Below is a small trained network, with its code and all its weights. Each question gives an input and a class and asks what happens when units are switched off, that is, made to give their printed mean instead of their output.

import numpy as np


def w(rows, s, z=0):
    codes = np.array(rows[::2]) - 128.0
    scale = np.full(codes.shape[1], s)
    scale[-1] = z or s
    return codes * scale


def norm(h):
    return h / np.sqrt((h * h).mean(-1, keepdims=True) + 1e-5)


def f(y):
    return y / 2 * (1 + np.tanh(0.7978845608 * (y + 0.044715 * y**3)))


def log_softmax(a):
    a = a - a.max(-1, keepdims=True)
    return a - np.log(np.exp(a).sum(-1, keepdims=True))


def net(x, mask):
    res = np.array(x, float).reshape(1, 5) / 4 @ E
    u = 0
    for l in range(4):
        y = f(norm(res) @ A[l][:, :-1].T + A[l][:, -1])
        res = res + np.where(mask[u : u + 6], y, B[l][:, -1]) @ B[l][:, :-1]
        u += 6
    return log_softmax(norm(res)[-1] @ U[:, :-1].T + U[:, -1])


A, B = {}, {}
E = w([
[255,59,137],'x0',
[129,129,127],'x1',
[123,120,135],'x2',
[98,65,6],'x3',
[135,138,119],'x4',
],0.014)
A[0] = w([
[92,70,187,99],'0.n0',
[128,83,13,171],'0.n1',
[76,45,182,188],'0.n2',
[156,204,77,101],'0.n3',
[255,50,128,212],'0.n4',
[170,196,157,253],'0.n5',
],0.027,0.0066)
B[0] = w([
[81,145,144,135],'0.n0',
[73,129,2,209],'0.n1',
[118,182,146,148],'0.n2',
[64,181,164,133],'0.n3',
[188,25,231,251],'0.n4',
[103,240,170,206],'0.n5',
],0.031,0.02)
A[1] = w([
[89,46,117,45],'1.n0',
[67,114,96,41],'1.n1',
[252,22,63,67],'1.n2',
[141,71,37,3],'1.n3',
[241,12,158,77],'1.n4',
[180,218,39,80],'1.n5',
],0.021,0.0041)
B[1] = w([
[55,120,165,160],'1.n0',
[174,130,112,158],'1.n1',
[3,74,159,198],'1.n2',
[153,139,187,182],'1.n3',
[133,229,49,254],'1.n4',
[146,169,105,173],'1.n5',
],0.05,0.012)
A[2] = w([
[156,2,114,7],'2.n0',
[142,119,131,22],'2.n1',
[137,76,195,192],'2.n2',
[248,98,229,77],'2.n3',
[105,93,133,14],'2.n4',
[193,106,192,186],'2.n5',
],0.028,0.0017)
B[2] = w([
[2,112,127,149],'2.n0',
[96,129,121,117],'2.n1',
[172,150,103,178],'2.n2',
[187,66,217,252],'2.n3',
[82,108,137,144],'2.n4',
[166,83,143,202],'2.n5',
],0.054,0.011)
A[3] = w([
[105,94,121,6],'3.n0',
[87,122,32,201],'3.n1',
[167,147,4,51],'3.n2',
[236,57,182,115],'3.n3',
[199,139,113,169],'3.n4',
[182,156,121,118],'3.n5',
],0.028,0.0025)
B[3] = w([
[85,106,146,136],'3.n0',
[190,67,100,225],'3.n1',
[168,191,4,211],'3.n2',
[158,74,238,249],'3.n3',
[32,91,175,159],'3.n4',
[42,98,169,154],'3.n5',
],0.036,0.014)
U = w([
[92,226,173,188],'0',
[158,144,16,190],'1',
[176,111,133,15],'2',
[175,107,132,5],'3',
[167,106,132,9],'4',
[165,106,131,19],'5',
[177,71,251,173],'6',
[34,59,119,183],'7',
],0.025,0.012)

Each question gives the input, the list of numbers given to net, and the class t.
The units are the neurons (one row each of A and B). Each row of codes is followed by its name. A weight is (code - 128) times the scale printed after its matrix; where a second scale follows, it is the last column's (A, B and U).
mask holds one flag per neuron, layer by layer. A switched-off neuron (its flag False) gives its mean, the last column of its row in B, instead of its output. The means were averaged over made-up inputs and are rounded, as every weight is.
A unit's drop is (log p(t) with every unit on - log p(t) with that unit switched off) / (log p(t) with every unit on - log p(t) with every unit switched off).
The circuit of an input: a set's keep is (log p(t) with only the set's units on - log p(t) with every unit switched off) / (log p(t) with every unit on - log p(t) with every unit switched off). Starting from the 12 units with the biggest drops (on a tie, the unit counted first), units are removed one at a time, each time the one whose removal leaves the highest keep (on an exact tie, the one counted first), for as long as the keep stays at least 0.8.
units of the circuit, in order: the units of the circuit, biggest drop first
most important unit: the unit with the biggest drop
k most important neurons: the k neurons with the biggest drops, biggest first
k most important neurons of layer l: the k neurons of layer l with the biggest drops, biggest first
drop of u: that unit's drop, to one decimal
input [-1,6,-4,-3,5], class 0: units of the circuit, in order : (0.n4)
input [-6,1,-5,2,-7], class 1: 2 most important neurons : (2.n3 0.n4)
input [-6,8,8,0,0], class 0: 2 most important neurons of layer 1 : (1.n4 1.n2)
input [-4,-2,-2,1,-8], class 1: 2 most important neurons : (2.n3 0.n5)
input [8,7,7,1,4], class 7: 2 most important neurons : (1.n2 1.n4)
input [-5,-4,1,-1,7], class 0: 2 most important neurons : (0.n4 0.n1)
input [0,-3,4,-5,8], class 0: 2 most important neurons : (0.n4 0.n5)
input [3,-2,6,1,-3], class 7: 2 most important neurons : (1.n2 0.n5)
input [0,-4,1,-6,1], class 0: 3 most important neurons : (0.n4 0.n5 2.n3)
input [-5,-1,-8,2,-5], class 1: 2 most important neurons : (2.n3 0.n4)
input [-2,-8,7,-2,-4], class 0: 2 most important neurons : (0.n4 0.n1)
input [0,-3,-3,2,-7], class 1: 2 most important neurons : (0.n1 0.n4)
input [-2,-4,-5,-2,-6], class 0: drop of 0.n1 : 0.3
input [7,6,-1,3,0], class 7: drop of 1.n2 : 0.7
input [-6,-1,1,5,-6], class 1: most important unit : 0.n4
input [-2,-8,-8,-4,-3], class 0: drop of 0.n4 : 1.0
